Below is a small trained network, with its code and all its weights. Each question gives an input and a target symbol and asks what happens when units are switched off, that is, made to give their printed mean instead of their output.

import numpy as np


def w(rows, s, z=0):
    codes = np.array(rows[::2]) - 128.0
    scale = np.full(codes.shape[1], s)
    scale[-1] = z or s
    return codes * scale


def f(y):
    return np.maximum(y, 0)


def softmax(a):
    e = np.exp(a - a.max(-1, keepdims=True))
    return e / e.sum(-1, keepdims=True)


def log_softmax(a):
    a = a - a.max(-1, keepdims=True)
    return a - np.log(np.exp(a).sum(-1, keepdims=True))


def net(x, mask):
    ids = ['γδεηθξψω'.index(c) for c in x.split()]
    T = len(ids)
    res = E[ids] + P[:T]
    r = res
    for j in range(3):
        rows = slice(4 * j, 4 * j + 4)
        q, k, v = (r @ M[0][rows].T for M in (Q, K, V))
        z = softmax(np.where(np.tri(T) > 0, q @ k.T / 4**0.5, -1e9)) @ v
        o = O[0][rows]
        res = res + np.where(mask[j], z, o[:, -1]) @ o[:, :-1]
    y = f(res @ A[0][:, :-1].T + A[0][:, -1])
    res = res + np.where(mask[3:19], y, B[0][:, -1]) @ B[0][:, :-1]
    return log_softmax(res[-1] @ U[:, :-1].T + U[:, -1])


Q, K, V, O, A, B = {}, {}, {}, {}, {}, {}
E = w([
[198,185,107,63],'γ',
[167,104,84,125],'δ',
[91,41,158,82],'ε',
[33,212,135,164],'η',
[254,124,96,145],'θ',
[168,168,188,151],'ξ',
[179,55,126,243],'ψ',
[139,24,54,174],'ω',
],0.016)
P = w([
[129,255,73,23],'0',
[92,219,99,63],'1',
[91,191,124,91],'2',
[104,165,141,115],'3',
[117,142,164,132],'4',
[128,117,179,145],'5',
[149,100,198,153],'6',
[161,73,214,166],'7',
[186,62,224,164],'8',
],0.0069)
Q[0] = w([
[135,224,192,177],'h0',
[122,154,41,112],'h0',
[129,123,188,158],'h0',
[151,130,93,7],'h0',
[129,133,83,221],'h1',
[146,83,128,163],'h1',
[171,139,142,223],'h1',
[66,84,217,62],'h1',
[154,162,64,136],'h2',
[180,168,141,132],'h2',
[82,117,122,21],'h2',
[141,173,144,128],'h2',
],0.019)
K[0] = w([
[157,245,207,177],'h0',
[171,146,38,78],'h0',
[102,134,188,180],'h0',
[170,128,161,5],'h0',
[164,103,103,177],'h1',
[117,157,118,211],'h1',
[136,161,35,168],'h1',
[28,62,148,28],'h1',
[170,140,196,111],'h2',
[188,182,117,146],'h2',
[126,106,57,57],'h2',
[141,189,84,108],'h2',
],0.017)
V[0] = w([
[134,100,170,147],'h0',
[115,165,99,78],'h0',
[104,2,224,128],'h0',
[95,149,159,5],'h0',
[140,129,137,116],'h1',
[209,56,231,149],'h1',
[157,99,155,131],'h1',
[72,143,180,228],'h1',
[67,167,45,183],'h2',
[204,61,216,57],'h2',
[149,72,133,89],'h2',
[144,29,102,77],'h2',
],0.0062)
O[0] = w([
[128,144,109,110,122],'h0',
[148,119,174,161,94],'h0',
[178,131,116,4,148],'h0',
[221,135,239,145,3],'h0',
[143,130,118,132,115],'h1',
[165,224,99,244,134],'h1',
[140,160,123,170,147],'h1',
[58,148,140,107,45],'h1',
[238,157,93,142,204],'h2',
[3,105,163,109,56],'h2',
[82,153,123,136,135],'h2',
[94,196,104,145,179],'h2',
],0.007,0.002)
A[0] = w([
[164,135,86,76,144],'n0',
[115,185,61,63,166],'n1',
[106,252,126,62,103],'n2',
[119,86,177,176,86],'n3',
[44,222,93,76,2],'n4',
[124,195,182,121,24],'n5',
[198,82,112,145,69],'n6',
[110,74,153,160,101],'n7',
[147,163,132,88,158],'n8',
[66,170,124,145,69],'n9',
[173,181,77,86,181],'n10',
[126,81,136,181,160],'n11',
[142,99,96,93,134],'n12',
[153,155,104,182,190],'n13',
[151,188,120,125,44],'n14',
[164,71,139,103,174],'n15',
],0.017,0.0036)
B[0] = w([
[162,87,96,151,211],'n0',
[149,165,89,173,191],'n1',
[171,153,230,151,167],'n2',
[131,86,69,129,160],'n3',
[253,128,92,67,144],'n4',
[63,134,71,165,180],'n5',
[84,101,166,162,243],'n6',
[150,116,183,145,164],'n7',
[123,156,167,98,166],'n8',
[91,137,193,144,160],'n9',
[158,159,184,75,206],'n10',
[164,183,153,85,227],'n11',
[150,105,137,173,227],'n12',
[102,108,76,75,254],'n13',
[126,77,115,121,151],'n14',
[113,157,88,146,226],'n15',
],0.031,0.0066)
U = w([
[132,78,98,151,9],'γ',
[142,62,104,137,73],'δ',
[147,159,173,146,253],'ε',
[128,30,125,162,92],'η',
[134,2,116,86,53],'θ',
[16,134,99,222,192],'ξ',
[111,175,20,104,38],'ψ',
[175,121,6,171,110],'ω',
],0.0076,0.0034)

Each question gives the input, a string of symbols that net reads in full, and the target symbol t.
The units are the heads (4 rows each of Q, K, V and O) and the neurons (one row each of A and B). Each row of codes is followed by its name. A weight is (code - 128) times the scale printed after its matrix; where a second scale follows, it is the last column's (O, A, B and U).
mask holds one flag per unit, heads first, then neurons. A switched-off unit (its flag False) gives its mean, the last column of its rows in O or B, instead of its output. The means were averaged over made-up inputs and are rounded, as every weight is.
A unit's drop is (log p(t) with every unit on - log p(t) with that unit switched off) / (log p(t) with every unit on - log p(t) with every unit switched off).
The circuit of an input: a set's keep is (log p(t) with only the set's units on - log p(t) with every unit switched off) / (log p(t) with every unit on - log p(t) with every unit switched off). Starting from the 12 units with the biggest drops (on a tie, the unit counted first), units are removed one at a time, each time the one whose removal leaves the highest keep (on an exact tie, the one counted first), for as long as the keep stays at least 0.8.
circuit, biggest first: the units of the circuit, biggest drop first
unit that matters most: the unit with the biggest drop
k most important neurons: the k neurons with the biggest drops, biggest first
drop of u: that unit's drop, to one decimal
input ε ω η, target ε: most important neuron	(n2)
input ω ω δ γ γ, target ξ: circuit, biggest first	(h0, n5)
input δ ε ω ω ω ε, target ω: circuit, biggest first	(h0, n15, n0)
input ε γ η η δ, target ξ: circuit, biggest first	(n6, n15, h2)
input θ η ω δ ω ψ γ ε, target ε: 3 most important neurons	(n13, n10, n8)
input ε δ ψ η ε δ ε ε δ, target ε: circuit, biggest first	(n10, h0)
input ξ δ θ ω ψ ω, target ψ: 2 most important neurons	(n13, n11)
input ω ψ η η ξ δ θ, target θ: 3 most important neurons	(n13, n6, n1)
input θ θ ω γ ε ψ, target ψ: circuit, biggest first	(h1, n13, n11)
input ε ψ ω δ, target ε: 2 most important neurons	(n10, n2)
input ω η η η, target ψ: 4 most important neurons	(n6, n13, n12, n0)
input ε δ ω ω ω ω ω ω δ, target ω: circuit, biggest first	(h0, n1, n0)
input γ ω η, target ε: 3 most important neurons	(n4, n9, n2)
input ε θ η ψ ω ξ, target ξ: unit that matters most	n5
input ω ε ω, target ε: 2 most important neurons	(n11, n13)
input δ η ε ω ω ε, target ω: 2 most important neurons	(n6, n15)
input ω ω ω ω η δ η δ, target η: 4 most important neurons	(n6, n0, n12, n1)
input ξ ω ω ε, target ε: 3 most important neurons	(n13, n8, n2)
input ω ω ξ, target ξ: 2 most important neurons	(n5, n11)
input ω η ω ε δ ω, target ε: circuit, biggest first	(n11)
input δ γ η γ δ δ ω, target ω: 2 most important neurons	(n1, n0)
input η θ ω ε ε ψ η ω η, target ψ: 2 most important neurons	(n6, n13)
input ξ η γ γ ε γ ψ, target ψ: drop of h0	0.3
input γ ε γ ε δ ω γ ω ω, target ω: drop of n1	0.4
input η δ δ γ, target ε: drop of n3	0.1
input ω η ε η ω ω ψ ω, target ψ: drop of n1	0.0
